Below is a small trained network, with its code and all its weights. Each question gives an input and a class and asks what happens when units are switched off, that is, made to give their printed mean instead of their output.

import numpy as np


def w(rows, s, z=0):
    codes = np.array(rows[::2]) - 128.0
    scale = np.full(codes.shape[1], s)
    scale[-1] = z or s
    return codes * scale


def f(y):
    return np.maximum(y, 0)


def log_softmax(a):
    a = a - a.max(-1, keepdims=True)
    return a - np.log(np.exp(a).sum(-1, keepdims=True))


def net(x, mask):
    res = np.array(x, float).reshape(1, 4) / 4 @ E
    y = f(res @ A[0][:, :-1].T + A[0][:, -1])
    res = res + np.where(mask, y, B[0][:, -1]) @ B[0][:, :-1]
    return log_softmax(res[-1] @ U[:, :-1].T + U[:, -1])


A, B = {}, {}
E = w([
[120,110,73,144,103,158,89],'x0',
[187,228,161,2,99,224,108],'x1',
[9,176,177,193,39,73,144],'x2',
[145,71,193,203,100,78,38],'x3',
],0.0093)
A[0] = w([
[94,149,100,53,191,160,99,172],'neuron 0',
[152,114,80,133,91,118,130,104],'neuron 1',
[160,163,154,85,61,99,82,175],'neuron 2',
[154,93,113,101,156,86,101,21],'neuron 3',
[129,133,90,67,152,125,107,122],'neuron 4',
[147,148,130,109,113,92,153,133],'neuron 5',
[233,110,121,159,194,114,83,125],'neuron 6',
[183,146,106,50,146,121,96,113],'neuron 7',
[94,96,72,148,179,105,166,166],'neuron 8',
[97,84,173,200,81,60,94,114],'neuron 9',
[117,158,158,106,84,164,64,155],'neuron 10',
[121,169,51,157,110,143,246,101],'neuron 11',
[164,175,172,124,22,177,111,42],'neuron 12',
[126,106,126,127,102,136,181,69],'neuron 13',
[92,189,118,124,102,109,124,1],'neuron 14',
],0.012,0.0052)
B[0] = w([
[152,133,77,117,196,152,109,198],'neuron 0',
[126,131,164,113,133,167,109,141],'neuron 1',
[130,88,124,141,84,81,187,188],'neuron 2',
[119,147,168,192,81,72,87,151],'neuron 3',
[155,156,123,129,133,172,102,170],'neuron 4',
[166,107,125,122,94,179,111,143],'neuron 5',
[93,50,170,167,67,62,161,211],'neuron 6',
[131,176,76,114,140,158,145,197],'neuron 7',
[81,98,166,86,48,125,157,197],'neuron 8',
[169,199,143,121,189,169,124,252],'neuron 9',
[166,68,163,159,132,120,131,187],'neuron 10',
[80,63,139,172,107,5,103,191],'neuron 11',
[116,109,145,127,81,76,100,187],'neuron 12',
[121,132,198,179,152,86,146,136],'neuron 13',
[131,79,105,93,115,77,172,153],'neuron 14',
],0.011,0.014)
U = w([
[139,11,80,102,93,98,163,217],'0',
[82,85,163,169,75,100,80,179],'1',
[158,215,101,125,190,195,86,10],'2',
],0.012,0.0011)

Each question gives the input, the list of numbers given to net, and the class t.
The units are the neurons (one row each of A and B). Each row of codes is followed by its name. A weight is (code - 128) times the scale printed after its matrix; where a second scale follows, it is the last column's (A, B and U).
mask holds one flag per neuron, in row order. A switched-off neuron (its flag False) gives its mean, the last column of its row in B, instead of its output. The means were averaged over made-up inputs and are rounded, as every weight is.
A unit's drop is (log p(t) with every unit on - log p(t) with that unit switched off) / (log p(t) with every unit on - log p(t) with every unit switched off).
The circuit of an input: a set's keep is (log p(t) with only the set's units on - log p(t) with every unit switched off) / (log p(t) with every unit on - log p(t) with every unit switched off). Starting from the 12 units with the biggest drops (on a tie, the unit counted first), units are removed one at a time, each time the one whose removal leaves the highest keep (on an exact tie, the one counted first), for as long as the keep stays at least 0.8.
units of the circuit, in order: the units of the circuit, biggest drop first
most important unit: the unit with the biggest drop
top k neurons: the k neurons with the biggest drops, biggest first
drop when u is switched off: that unit's drop, to one decimal
input [-3,6,7,-1], class 0: units of the circuit, in order => [neuron 14; neuron 2]
input [5,5,6,-6], class 0: most important unit => neuron 14
input [7,1,-1,-4], class 2: top 2 neurons => [neuron 6; neuron 2]
input [2,-3,-6,3], class 1: units of the circuit, in order => [neuron 3; neuron 2]
input [1,-3,2,-7], class 1: top 4 neurons => [neuron 11; neuron 2; neuron 13; neuron 7]
input [4,-1,1,3], class 2: top 2 neurons => [neuron 6; neuron 11]
input [-3,1,7,0], class 0: top 3 neurons => [neuron 14; neuron 3; neuron 2]
input [2,-1,5,2], class 2: top 3 neurons => [neuron 9; neuron 6; neuron 11]
input [7,-3,3,3], class 2: units of the circuit, in order => [neuron 9; neuron 6]
input [-8,3,-1,-8], class 2: top 2 neurons => [neuron 6; neuron 0]
input [-2,-4,-7,2], class 1: top 2 neurons => [neuron 3; neuron 2]
input [7,-8,8,2], class 2: top 2 neurons => [neuron 9; neuron 6]
input [7,-8,7,1], class 2: top 2 neurons => [neuron 9; neuron 6]
input [1,6,-2,6], class 0: most important unit => neuron 2
input [-5,2,7,-2], class 0: top 2 neurons => [neuron 14; neuron 3]
input [6,5,6,0], class 0: top 2 neurons => [neuron 14; neuron 2]
input [-3,4,0,-8], class 2: top 2 neurons => [neuron 6; neuron 0]
input [5,3,8,0], class 0: top 4 neurons => [neuron 14; neuron 2; neuron 3; neuron 10]
input [5,-4,-5,5], class 1: drop when neuron 8 is switched off => 0.0
input [-8,0,-7,8], class 1: units of the circuit, in order => [neuron 3]
input [-4,-3,-4,1], class 1: drop when neuron 0 is switched off => 0.4
input [-4,-8,-8,6], class 1: drop when neuron 3 is switched off => 0.2
input [-2,-6,-8,5], class 1: drop when neuron 3 is switched off => 0.4
